(in the rows, 128 means zero)
Each row of numbers stands for one element and depends on some of the facts below. Use the named rows to name the rest.

Some elements and their rows:
kloner: [122  88 138 157 105 141 174 154 139 139 137 161 125  99 116 132 116 132
 164  56 114 140 158 165 168 118 145 106  70 136 101 135 160 137 110 136
 106 148 132]
bipler: [ 78  81 126 144 126 128 154 168 163 148 141 183 144 107 114 159 119 135
 178  81 121 141 155 148 162 127 155 121  90 154 107 145 149 141 123 123
 118 151 148]
kupulek: [ 48  92 128 141 163 154 138 169 130 143 128 197 137 125 129 168  85 123
 191  78 145 148 161 167 130  98 179 141 105 148  94 118 165 124 202 126
 114 141 162]
flufa: [120  87 127 154 113 124 157 167 168 137 128 171 154 112  97 136 126 125
 205  76 112 143 154 173 165 134 142 106 112 155 121 146 150 138  90 123
 116 138 141]
zetrul: [ 67  92 132 141 150 163 165 147 122 143 140 173 122 111 141 137  83 129
 161  60 138 147 172 171 152 102 157 134  67 136  92 112 167 128 178 137
 110 147 155]
gigas: [ 59  88 127 141 135 154 157 163 136 146 143 187 138 116 133 174  98 136
 182  74 138 143 166 156 145 105 161 145  87 149  96 126 147 136 173 126
 115 141 158]
tribas: [ 77  76 132 139 121 142 177 156 154 148 152 167 130  99 123 151 118 142
 168  71 119 142 155 152 165 118 152 131  65 154 103 143 146 142 113 129
 117 149 150]
klinir: [101  84 116 139 133 147 171 149 160 139 141 165 136 113 123 144 102 130
 178  53 127 147 160 168 155 119 143 143  89 145 104 128 157 135 119 132
 115 132 148]
brebek: [113  74 107 146 103 140 167 134 171 123 146 142 141 115 124 140 116 135
 189  61 105 140 144 171 150 116 112 147  65 147 105 124 133 145  84 129
 100 118 147]
plunebrun: [103  85 122 150 124 174 180 133 118 123 136 148 130 121 130 130 105 120
 175  48 124 140 156 173 127 103 125 172  74 127  91 100 151 135 128 137
  92 104 152]
plutreza: [104  88  98 144 132 165 154 133 137 114 126 155 144 145 142 141  82 120
 215  57 130 153 155 187 121 104 123 170  85 133  96  90 154 128 135 133
 100 102 154]
klatan: [ 90  75 159 144 105 147 166 131 198 182 153 183 117 128 142 163 102 109
 188  89 104 145 156 120 165 170 171 127 110 148 129 148 184 141 136 129
 118 157 145]
flofe: [ 56  62 153 150 145 147 140 116 194 188 183 187 111  77 142 156  90 120
 131 112  98 151 113  85 141 168 185 122  67 146 117 142 169 128  99 116
 109 134 140]
treplo: [144  77 151 160 122 167 156 103 172 170 142 175 127 118 142 177 105  90
 211 114 110 137 150 130 143 156 143 145 144 139 128 157 165 149  62 119
 107 124 150]
togen: [101  89 154 156 122 184 171 107 127 158 136 167 100 131 164 145  91  83
 167  73 105 137 150 128 123 147 144 168  99 115 104 112 183 132 188 138
  99 117 145]
vadas: [ 78  86 139 139 135 181 158 114 159 164 141 183 115 149 165 150  73  89
 198  72 121 151 163 136 126 154 161 181 128 130 114 107 192 130 198 136
 109 120 155]
kefik: [ 70  86 140 141 131 184 152 110 154 165 137 186 119 150 161 151  73  87
 200  78 125 149 158 139 118 153 161 175 128 126 114 107 190 128 196 128
 110 117 156]
sabim: [125  66 135 135  88 157 192  94 213 153 167 138 104 131 160 144 105 112
 177  70  82 142 138 128 165 167 129 154  73 140 121 133 165 150  79 141
 103 119 141]
zagrikol: [102  84 127 142 130 195 174 102 152 150 143 155 116 156 164 121  82  86
 186  58 114 149 153 145 113 152 131 200 123 118 110  89 182 133 148 139
  96  86 156]
skegren: [ 72  75 138 135 131 190 178  99 151 162 157 162 102 134 170 150  82 101
 174  69 115 141 154 126 121 149 148 192  97 126 105 109 177 139 162 135
 106 110 156]

Facts:
riba Ψ:a Φ:83
drafo Ψ:b χ:zagrikol,libik Φ:864
penadak Ψ:a χ:zubas Φ:864
fleflu Ψ:a χ:tasun,libik,magras,grovis Φ:993
klepli Ψ:a Φ:261
skuvudrul Ψ:a Φ:864
lenen Ψ:a χ:klinir Φ:261
stistosak Ψ:a χ:kloflu,plutum Φ:261
tasun Ψ:b Φ:993
mone Ψ:b χ:vedrul,zubas,drosuk,vestin Φ:261
plunebrun Ψ:a χ:drosuk Φ:83 σ:gulin,tromil
lopler Ψ:a χ:suza,flofe,mezak Φ:261
naskim Ψ:a Φ:83
zasalam Ψ:a χ:trogropes Φ:993
plutum Ψ:a Φ:717
plises Ψ:a Φ:993
guzum Ψ:b χ:drudur Φ:261
kupulek Ψ:a χ:feflaklik Φ:261 σ:bipler,vori,flogrom,fibor
platun Ψ:b χ:fofler Φ:261
flufa Ψ:a Φ:261
stegu Ψ:b χ:zubas,brozudus Φ:993
dugrigem Ψ:a Φ:261
kigi Ψ:b χ:drudur,zubas Φ:261
tadun Ψ:b Φ:261 σ:stegu,navonal,sabim,tetrufo,vestin,tromil
navonal Ψ:b χ:bresun Φ:261
naklu Ψ:b χ:libik,flofe Φ:864
kloner Ψ:a Φ:993
brakizas Ψ:a χ:vadas,ruvi,lagre Φ:993
daba Ψ:b χ:fofler,navonal Φ:261 σ:trogropes,balon,treplo,naklu,lagre
demor Ψ:a Φ:864
drudur Ψ:a χ:kemugras Φ:261 σ:nutrol,vori,trakli
flofe Ψ:b χ:kemugras Φ:261
kefik Ψ:b Φ:261 σ:tufas,tota,fofler,dugrigem
zenas Ψ:a Φ:261 σ:rozi,braplos
lagre Ψ:a Φ:261
mebrem Ψ:a Φ:261
tribas Ψ:a χ:gigas Φ:261
nutrol Ψ:a Φ:261
suza Ψ:a Φ:864
furan Ψ:a χ:guzum,tromil Φ:261
mezak Ψ:a Φ:261 σ:gotri,laflu,feflaklik
klorak Ψ:a χ:stedropan,flofe Φ:993
treplo Ψ:b χ:zagrikol,zubas Φ:261
sostar Ψ:b χ:libik Φ:993
zusim Ψ:b χ:dadal Φ:717
skegren Ψ:b χ:brumel Φ:261 σ:sabim,stustuk
kemugras Ψ:a χ:libik,pizeflu Φ:993
flogrom Ψ:b χ:dradok,nupla Φ:864
brebek Ψ:a χ:fesko Φ:864
plutreza Ψ:a Φ:864 σ:mone,podrur,tabres,skuzedak
pastok Ψ:a χ:tetrufo Φ:717
brupus Ψ:a Φ:993
fesko Ψ:a Φ:864
vedrul Ψ:a χ:vestin Φ:261
pleflazis Ψ:a χ:kemugras Φ:717
kiplik Ψ:a χ:flebur,briskek Φ:261
drapor Ψ:a χ:libik Φ:261 σ:brigin,stegu,navonal,sostar,pilepli
pizeflu Ψ:b Φ:261 σ:tefi,kemugras
dradok Ψ:b χ:tromil Φ:83
trogri Ψ:a χ:brebek Φ:993
plali Ψ:a Φ:993
tretre Ψ:a Φ:717
klatan Ψ:b Φ:261
fliskos Ψ:b Φ:261
laflu Ψ:a χ:pizeflu Φ:864
podrur Ψ:a Φ:864
bresun Ψ:b χ:suza Φ:261
geskes Ψ:b Φ:261 σ:kemugras,soskur,motu,naklu
stali Ψ:a χ:ruvi Φ:993
bupubo Ψ:a Φ:261
brumel Ψ:b Φ:261 σ:gege,plomor,kopas,drosuk
vadas Ψ:b Φ:261 σ:biklapar,gotri,skimur
dape Ψ:b Φ:261 σ:lestoza,vutor
plenimam Ψ:b Φ:717
brozudus Ψ:a χ:tromil Φ:83 σ:lestoza,skotrul,soskur
biklapar Ψ:a χ:drafo Φ:83
grifin Ψ:a χ:kloner Φ:993 σ:klatan,plomor,skaru,plutum
feflaklik Ψ:b χ:libik,tromil,pizeflu Φ:993
vori Ψ:b Φ:83
zibanel Ψ:b χ:libik,sostar Φ:993
lestoza Ψ:a χ:flofe Φ:993
trastun Ψ:a χ:pastok Φ:261 σ:brabo,zudres
kifutra Ψ:a Φ:864 σ:stegu,dide,naklu
vutor Ψ:a Φ:864
gigas Ψ:a χ:plune,sazar,brumel Φ:261 σ:trustoma
varuk Ψ:a χ:briskek Φ:993 σ:lenen,riba,pleflazis,guzum,gulin,tromil
flegrar Ψ:b χ:briskek Φ:261
skebro Ψ:a χ:gulin Φ:83 σ:vutor
lidi Ψ:a χ:skadri,flofe Φ:993 σ:klatan,trustoma,fibor,stifal
skadri Ψ:a χ:libik Φ:261
griflis Ψ:a χ:feflaklik,soskur,treplo Φ:717
togen Ψ:b χ:bruti Φ:993 σ:gofis,bruti
gotri Ψ:b Φ:261
greren Ψ:b χ:drosuk Φ:864
plabre Ψ:b Φ:261
zubas Ψ:b Φ:261 σ:nutrol,suza,gofis
kizar Ψ:a Φ:261 σ:midun,trogropes,skaru,trakli,flufa,soskur,flogrom
briskek Ψ:a χ:zubas Φ:83
zetrul Ψ:a Φ:83 σ:tribas,dodrin
drutra Ψ:a Φ:261
dima Ψ:a χ:fesko,lidi Φ:261 σ:fibor
libik Ψ:a χ:zubas Φ:717 σ:suza,penadak,flufa,fleflu,grovis
zeton Ψ:a χ:magras Φ:993
tromil Ψ:a Φ:261
briplol Ψ:a χ:plabre,daba Φ:993
sazar Ψ:b χ:golu Φ:993
tratru Ψ:a χ:gulin Φ:993 σ:motu,dugrigem,plali
tetrufo Ψ:a χ:libik,fliluzu Φ:993
tabres Ψ:a χ:flofe Φ:717
ruvi Ψ:a Φ:261 σ:mone,klorak,tromil
skotrul Ψ:b Φ:864
zagrikol Ψ:b Φ:261 σ:gofis,skuzedak,brebek,tromil
soskur Ψ:b χ:tribas,kloner Φ:261
zakel Ψ:a χ:flebur Φ:993 σ:brakizas
brigin Ψ:a χ:stedropan Φ:83
tefi Ψ:a χ:bofo Φ:864
plomor Ψ:a χ:tromil Φ:864
plini Ψ:a Φ:261 σ:dadal,plises,naskim
sabim Ψ:b Φ:864
midun Ψ:a χ:drosuk Φ:261
stifal Ψ:a χ:plune Φ:993
gulin Ψ:b χ:vestin Φ:83
gege Ψ:a χ:zeton Φ:993
fofler Ψ:b χ:zubas Φ:261
pilepli Ψ:a χ:kemugras,kloner Φ:83
goban Ψ:a Φ:993 σ:skadri,plises,bruti
domum Ψ:b χ:zeton Φ:261 σ:rozi
fudi Ψ:a χ:trogropes,libik,tromil Φ:993 σ:balon,naskim,kidron
skuzedak Ψ:a Φ:717
stedropan Ψ:a χ:flebur,penadak,golu Φ:993 σ:tabres
grovis Ψ:b Φ:993
stofen Ψ:b χ:nupla Φ:993 σ:zusim,zeton
voso Ψ:b χ:zubas Φ:717 σ:dadal,plenimam,flofe,dodrin
brazal Ψ:a χ:vestin Φ:993 σ:zibanel,brakizas,tretre
bipler Ψ:a χ:suza Φ:261
flokebrik Ψ:a χ:sabim Φ:261
temi Ψ:a χ:flofe Φ:261 σ:kloner
flekor Ψ:b χ:drafo,drosuk Φ:993 σ:briplol,skuvudrul,fibor,flofe
drosuk Ψ:a Φ:83
ladrotrom Ψ:a χ:pizeflu Φ:717
plenadra Ψ:a χ:furan,vedrul,kopas Φ:864
flebur Ψ:a Φ:261 σ:drutra
tufas Ψ:a χ:fudi Φ:261
golu Ψ:b Φ:993 σ:plutum,nofun
kopas Ψ:a χ:guzum Φ:261
dodrin Ψ:a χ:ladrotrom,zeton Φ:261
sobres Ψ:b χ:kemugras,kloner Φ:83
kloflu Ψ:a χ:tetrufo Φ:993
zanun Ψ:a χ:stustuk,vestin Φ:864
motu Ψ:a Φ:993
plune Ψ:a χ:suza,tromil Φ:261
graron Ψ:b χ:zubas Φ:993 σ:pleflazis,kloflu
skaru Ψ:b χ:daba,plutreza Φ:83
nupla Ψ:b Φ:993 σ:demor,furan,sabim,stustuk
tirun Ψ:b χ:brazal Φ:864
tota Ψ:a χ:soskur Φ:261
brabo Ψ:a Φ:717
braplos Ψ:a χ:trogropes Φ:717
rakosok Ψ:a Φ:261
stustuk Ψ:b χ:zubas Φ:993
kidron Ψ:a Φ:993
balon Ψ:b χ:sostar Φ:261
nuzo Ψ:a χ:flofe Φ:261 σ:penadak,zeton
dide Ψ:a χ:treplo Φ:993
mafadrur Ψ:b χ:stegu Φ:993 σ:sazar,stistosak
trogropes Ψ:b χ:fliluzu Φ:261
trustoma Ψ:b Φ:993
mafi Ψ:a χ:sazar Φ:261 σ:vestin
klinir Ψ:a Φ:261
zudres Ψ:b χ:pizeflu Φ:864
mebrol Ψ:a Φ:993 σ:drafo,zasalam,flegrar,naklu
makavos Ψ:b χ:skadri Φ:993
fibor Ψ:b χ:flofe Φ:83
trokli Ψ:a Φ:261 σ:mone,guzum
bruti Ψ:a Φ:993
vopes Ψ:b Φ:717 σ:bresun,zasalam,tasun,flokebrik
gupu Ψ:b χ:zudres,flofe Φ:993
nofun Ψ:a χ:tufas,dadal,zanun,gupu Φ:261
fliluzu Ψ:a χ:zubas,pizeflu Φ:83
skotes Ψ:b Φ:261
dadal Ψ:b χ:ladrotrom,skuvudrul Φ:993
vestin Ψ:a Φ:261
skimur Ψ:b Φ:83
magras Ψ:b χ:stustuk Φ:717
plidrok Ψ:a χ:gigas,dradok,guzum Φ:261 σ:dradok,plises,klepli,stustuk
gofis Ψ:b χ:klepli,grovis Φ:261
fibra Ψ:b Φ:993 σ:zasalam,podrur,suza
bofo Ψ:b χ:zubas Φ:83 σ:feflaklik
trifo Ψ:a χ:kloner,zubas Φ:993 σ:kemugras,stali,feflaklik,makavos
trakli Ψ:a Φ:261
rozi Ψ:b χ:platun,golu Φ:261

Name these rows:
No name comes twice in this set of rows, the named rows included.
[ 73  78 124 148 142 149 157 148 152 144 150 173 144  95 122 145 101 137
 164  74 125 150 135 145 137 117 153 135  67 146 103 125 148 131 106 123
 108 124 146] -> lopler
[176  78 125 160 126 136 150 120 175 142 138 161 149 101 120 202 111 121
 223 101 124 135 148 172 165  88 123 107 101 154 115 170 130 151  27 116
 102 128 150] -> penadak
[128  89 138 154 141 164 165 143 120 140 138 164 127  97 129 161 110 117
 187  88 128 137 154 174 155  92 151 120 107 144  97 147 147 141  70 127
  94 146 160] -> fliluzu
[125 100 134 169 157 173 144 135  92 139 117 183 130 114 131 176  88 110
 195  77 139 141 170 174 124  79 149 132 109 125  93 125 161 130 150 124
  99 128 149] -> trifo
[107  79 143 149  97 145 145 109 200 162 136 183 126 141 150 171 101  99
 214  95  94 149 146 129 151 171 150 132 117 143 130 136 177 141 128 132
 110 130 146] -> skotrul
[129  81 123 168 119 148 170 141 128 132 147 146 129  77 111 115 128 130
 138  58 103 140 127 148 139 120 127 130  50 127  98 120 142 138  62 127
  88 110 131] -> klorak
[ 64  77 148 143 125 176 159 115 160 172 145 177 114 134 156 165  87  97
 179  86 114 144 155 121 127 156 165 170 116 133 112 120 178 137 142 128
 111 120 155] -> domum
[151  82 140 159 146 172 174 123 127 148 141 165 126  91 134 181 102 122
 187  81 140 130 158 171 154  79 134 126  97 142 102 153 146 146  65 121
  98 136 153] -> briskek
[ 96  87 177 144 164 207 161  76 150 178 155 192  91 126 177 194  59  98
 163 116 143 140 184 133 130 112 172 161 105 124 107 132 172 145 168 128
  92 150 172] -> voso
[173  71 156 171  94 172 187  90 155 163 149 143 108 105 147 162 128  84
 172  91  88 116 147 123 153 150 129 144 103 128 119 161 161 156  47 128
  90 114 135] -> stegu
[ 89  77 150 150  98 136 140 124 205 166 138 189 129 140 144 182 103 106
 219 114  93 139 142 120 156 176 162 126 117 149 131 155 171 147 135 125
 116 140 147] -> flogrom
[128  84 134 144 117 158 181 147 132 121 143 131 115  89 124 104 137 110
 155  68  84 132 116 178 152 125 155 129  79 142  91 130 147 134  30 139
  81 134 151] -> tetrufo
[ 89  81 114 142 130 164 172 142 136 130 144 154 137 118 130 139 105 129
 175  59 126 145 153 165 135 113 136 171  83 143  95 110 145 136 114 132
 103 114 154] -> mafi
[ 78  68 167 163 123 140 142 119 201 182 168 189 111  84 133 163 102 119
 140 113  92 146 127  89 156 178 177 101  74 138 125 154 173 137 122 120
 109 148 130] -> fibor
[157  66 140 150  93 167 191  98 183 161 153 142 117 117 141 152 124  97
 184  90  91 130 130 132 145 163 126 176 107 137 126 147 154 159  32 126
  92  98 147] -> mone

The same elements again, as new rows of numbers:
Known rows:
brupus: [123 125 149 125 134 128 129 113 141 133 133 132 124 149 158 125 157 143
 142 120 120 122 138 104 125 120 117]
temi: [139 121 124 151 156 135 138 145 124 113 117 133  79 125 142 130 130 121
 129 124 120 131 115 126 119 133 114]
drapor: [129 134 113 164 174 138 131 148 127  99 124 137  91 132 137 116 128 122
 125 121 123 132 127 117 129 150 122]
pilepli: [141 115 146 120 146 146 127 148 123 104 148 154 123 121 129 133 139 141
 147 112 108 126 137  94 129 111 123]
vedrul: [138 137 133 135 149 143 117 107 151 120 122 122 125 123 168 129 140 144
 140 126 140 128 135 116 139 134 109]
tratru: [ 90 145 101 141 161 127 135 126 123 142 127 140  85 139 144 111 138 120
 133 133 134 123 147 108 116 117 123]
drutra: [145 130 137 133 124 131 125 121 151 117 122 125 109 127 160 139 144 145
 141 129 134 122 127 119 135 127 103]
brabo: [132 120 137 133 139 126 131  98 146 135 128 120 119 137 158 130 142 153
 136 115 124 124 134 126 135 113 104]
stali: [115 125 141 131 132 125 135 117 142 135 137 130 109 142 153 123 158 147
 141 130 123 118 144 108 121 103 124]
podrur: [147 134 125 139 141 115 130 108 149 120 121 129 111 145 141 126 140 151
 137 108 121 119 129 124 134 124 107]
biklapar: [133 127 135 119 151 153 116 134 124 108 140 152 126 115 139 132 138 142
 152 115 117 125 142  91 131 112 116]
guzum: [151 128 157 114  84 133 127 129 128 102 126 118 181 120  92 132 109 130
 106 137 137 136 114 154 134 153 155]
mezak: [ 94 131  79 160 149 132 128 154  89 133  91 139  52 153 133 125 143 145
 121 151 139 134  96 122 122 117 110]
zibanel: [112 117 147 104 120 148 129 146 138 136 148 118 176 112  96 123 119 121
 114 145 131 140 140 131 129 109 158]
dodrin: [150 118 137 143 149 142 137 141 150 111 131 124 112 121 158 137 135 133
 137 121 122 131 135 115 133 119 114]
zetrul: [116 137 108 130 143 117 121 126 103 135 134 151  84 127 122 125 135 119
 150 117 113 107 136 109 115 129 110]
lidi: [153  81 130 135 174  98 142 127 101 218 142 147  84  88 205 150  88  20
 169  92  93 126 134 149  91 135 114]
zagrikol: [146 168 129 138 131 105 121 106 116  79 131 133 165 128  46  94 101  89
 101 109 137 121 116 175 114 235 180]
sobres: [134 119 148  97 106 146 124 152 116 118 149 134 171  97  72 133 114 124
 122 137 120 129 130 124 130  98 152]
gege: [125 123 145 130 157 139 132 115 148 129 142 136 132 129 161 118 147 140
 145 121 123 134 144 104 127 113 119]

Which element is each row?
No name comes twice in this set of rows, the named rows included.
[ 62 150  60 133  96 131 128 153  90 144  91 121  66 125  64 126 119 118
  91 191 163 128 109 147 130 101 146] -> geskes
[125 136 138  91  74 133 112 124 118 128 139 126 155  99  78 136 125 134
 129 144 126 115 134 127 129 105 153] -> skimur
[118 150  98 143  88 101 129 157 108 111 128 117 129 136  67 121 111 110
  92 145 140 125 118 157 109 146 154] -> skegren
[106 147  93 135 168 133 119 133 105 129 131 155  76 118 119 118 143 116
 139 125 122 115 143  99 116 120 111] -> skebro
[104 136 108 146 167 116 128 136 113 144 139 142 109 147 150 114 134 121
 136 122 119 125 143 109 106 126 119] -> zakel
[147 110 125 105  86 114 137 143 135 142 143 107 167 112  95 145  95 122
 108 131 121 126 130 149 135  99 132] -> flogrom
[ 75 120 112 118 111 156 134 163 100 142 114 132 144 131  79 121 126 140
 104 171 145 153 114 124 130  88 154] -> feflaklik
[141 107 152 105  96 138 119 127 117 151 107 119 162 102 111 148  98 115
 118 136 141 144  95 164 142 139 151] -> flofe
[124 116 145  94  85 113 129 112 120 174 135 115 166 103 114 140 109  95
 129 140 123 124 138 153 115 113 149] -> trustoma
[174  92 114 149 168  99 143 140 110 185 129 137  81  84 205 161  83  33
 150 100 105 126 130 158 100 139 109] -> kupulek
[141 156 142  91  95 132 104 104 123 111 148 131 186 103  66 119 122 120
 127 120 131 114 141 128 132 151 160] -> gulin
[ 96 140 115 118 127 124 122 145 110 136 142 130 172 117  77 103 104  96
 110 133 130 140 139 139 117 147 165] -> graron

